Below is a small trained network, with its code and all its weights. Each question gives an input and a class and asks what happens when units are switched off, that is, made to give their printed mean instead of their output.

import numpy as np


def w(rows, s, z=0):
    codes = np.array(rows[::2]) - 128.0
    scale = np.full(codes.shape[1], s)
    scale[-1] = z or s
    return codes * scale


def norm(h):
    return h / np.sqrt((h * h).mean(-1, keepdims=True) + 1e-5)


def f(y):
    return y / 2 * (1 + np.tanh(0.7978845608 * (y + 0.044715 * y**3)))


def log_softmax(a):
    a = a - a.max(-1, keepdims=True)
    return a - np.log(np.exp(a).sum(-1, keepdims=True))


def net(x, mask):
    res = np.array(x, float).reshape(1, 2) / 4 @ E
    u = 0
    for l in range(3):
        y = f(norm(res) @ A[l][:, :-1].T + A[l][:, -1])
        res = res + np.where(mask[u : u + 7], y, B[l][:, -1]) @ B[l][:, :-1]
        u += 7
    return log_softmax(norm(res)[-1] @ U[:, :-1].T + U[:, -1])


A, B = {}, {}
E = w([
[166,103,91,11,228,116,138,112,61,204,125,176],'x0',
[255,91,109,201,124,228,122,81,158,153,176,31],'x1',
],0.0095)
A[0] = w([
[148,173,152,91,131,114,116,144,105,91,85,246,202],'0.n1',
[152,148,193,180,90,89,143,139,173,98,137,108,2],'0.n2',
[168,137,115,67,114,172,133,100,165,121,143,164,126],'0.n3',
[110,113,200,136,86,111,58,46,116,77,144,18,14],'0.n4',
[154,131,105,155,2,102,105,199,136,44,212,186,33],'0.n5',
[29,212,143,83,175,126,163,172,139,148,122,163,60],'0.n6',
[187,111,99,120,176,88,157,174,226,74,56,189,97],'0.n7',
],0.0053,0.0025)
B[0] = w([
[217,101,235,93,92,175,69,112,141,121,176,78,253],'0.n1',
[146,74,74,123,133,68,174,157,208,198,64,181,200],'0.n2',
[134,175,91,71,170,162,108,85,220,38,81,37,143],'0.n3',
[62,123,50,119,206,76,159,148,163,181,111,211,196],'0.n4',
[144,18,228,183,140,159,254,104,216,162,84,123,230],'0.n5',
[130,129,102,136,120,135,110,84,87,95,240,91,249],'0.n6',
[176,140,177,132,170,133,140,135,137,84,173,92,132],'0.n7',
],0.0056,0.0042)
A[1] = w([
[98,199,87,142,157,134,102,135,207,190,129,150,79],'1.n1',
[207,175,154,128,121,143,96,97,172,126,110,78,3],'1.n2',
[65,221,126,95,170,67,101,255,151,62,122,154,189],'1.n3',
[117,94,131,240,60,102,86,86,150,67,158,67,131],'1.n4',
[149,142,99,65,147,141,100,52,117,112,187,121,102],'1.n5',
[184,66,107,183,169,127,157,116,138,212,89,108,104],'1.n6',
[122,176,128,180,175,99,115,169,126,103,38,79,36],'1.n7',
],0.0062,0.0023)
B[1] = w([
[142,154,117,89,138,152,203,137,177,86,165,121,129],'1.n1',
[121,105,182,111,112,82,138,88,88,98,154,124,159],'1.n2',
[167,133,66,208,63,177,91,2,187,172,203,125,176],'1.n3',
[110,154,63,88,185,160,132,148,85,143,70,191,254],'1.n4',
[96,160,126,198,112,154,215,178,205,108,69,130,219],'1.n5',
[106,155,188,97,102,66,65,152,56,82,195,88,223],'1.n6',
[142,166,138,128,102,137,103,133,137,166,88,114,122],'1.n7',
],0.0074,0.0064)
A[2] = w([
[122,111,212,71,170,106,185,187,79,82,145,129,130],'2.n1',
[191,125,38,152,58,101,73,81,88,157,186,115,210],'2.n2',
[180,135,130,68,183,146,137,95,106,143,171,149,236],'2.n3',
[197,82,75,72,183,124,126,173,98,196,86,186,30],'2.n4',
[90,128,179,106,78,1,96,55,105,142,149,208,145],'2.n5',
[144,162,87,148,138,88,171,82,98,217,115,171,51],'2.n6',
[161,131,94,59,179,67,137,143,92,128,126,116,6],'2.n7',
],0.0076,0.002)
B[2] = w([
[112,188,98,106,96,100,148,171,41,204,94,120,225],'2.n1',
[149,132,169,30,154,102,96,103,94,122,172,120,220],'2.n2',
[89,96,125,185,126,157,85,109,240,77,153,184,253],'2.n3',
[67,117,103,226,52,98,125,221,179,119,51,184,179],'2.n4',
[228,117,110,53,218,152,73,78,64,140,158,4,229],'2.n5',
[133,108,165,254,114,190,173,173,98,91,145,10,130],'2.n6',
[99,119,141,212,55,116,222,138,185,124,40,183,176],'2.n7',
],0.008,0.0059)
U = w([
[190,135,138,91,164,144,38,55,127,106,247,96,224],'0',
[92,125,119,205,84,137,147,168,227,119,17,185,116],'1',
[119,228,145,56,109,72,155,194,37,197,91,98,3],'2',
],0.015,0.0014)

Each question gives the input, the list of numbers given to net, and the class t.
The units are the neurons (one row each of A and B). Each row of codes is followed by its name. A weight is (code - 128) times the scale printed after its matrix; where a second scale follows, it is the last column's (A, B and U).
mask holds one flag per neuron, layer by layer. A switched-off neuron (its flag False) gives its mean, the last column of its row in B, instead of its output. The means were averaged over made-up inputs and are rounded, as every weight is.
A unit's drop is (log p(t) with every unit on - log p(t) with that unit switched off) / (log p(t) with every unit on - log p(t) with every unit switched off).
top k neurons: the k neurons with the biggest drops, biggest first
top k neurons in layer l: the k neurons of layer l with the biggest drops, biggest first
drop of u: that unit's drop, to one decimal
input [-3,-3], class 2: top neuron in layer 0 -> 0.n5
input [-3,0], class 2: top 2 neurons -> 1.n6, 0.n5
input [-3,1], class 2: top 3 neurons in layer 1 -> 1.n6, 1.n3, 1.n5
input [8,7], class 1: top 2 neurons in layer 0 -> 0.n1, 0.n6
input [7,-6], class 1: top 2 neurons -> 1.n6, 2.n4
input [7,-7], class 0: top 4 neurons -> 1.n3, 2.n5, 1.n4, 0.n5
input [-2,-1], class 2: top 2 neurons -> 0.n5, 1.n3
input [8,-6], class 1: top 2 neurons -> 2.n4, 1.n6
input [-1,0], class 2: top 3 neurons -> 1.n6, 0.n5, 1.n3
input [7,-8], class 0: top 3 neurons -> 1.n3, 2.n5, 1.n4
input [1,2], class 2: top 2 neurons -> 1.n3, 0.n6
input [3,1], class 2: top 2 neurons in layer 0 -> 0.n4, 0.n2
input [1,1], class 2: top 2 neurons in layer 1 -> 1.n3, 1.n2
input [2,1], class 2: top neuron in layer 1 -> 1.n5
input [2,3], class 2: top 2 neurons in layer 0 -> 0.n6, 0.n1
input [4,-6], class 0: drop of 1.n3 -> 0.6
input [6,0], class 1: drop of 2.n1 -> 0.0
input [4,-5], class 0: drop of 1.n3 -> 0.9
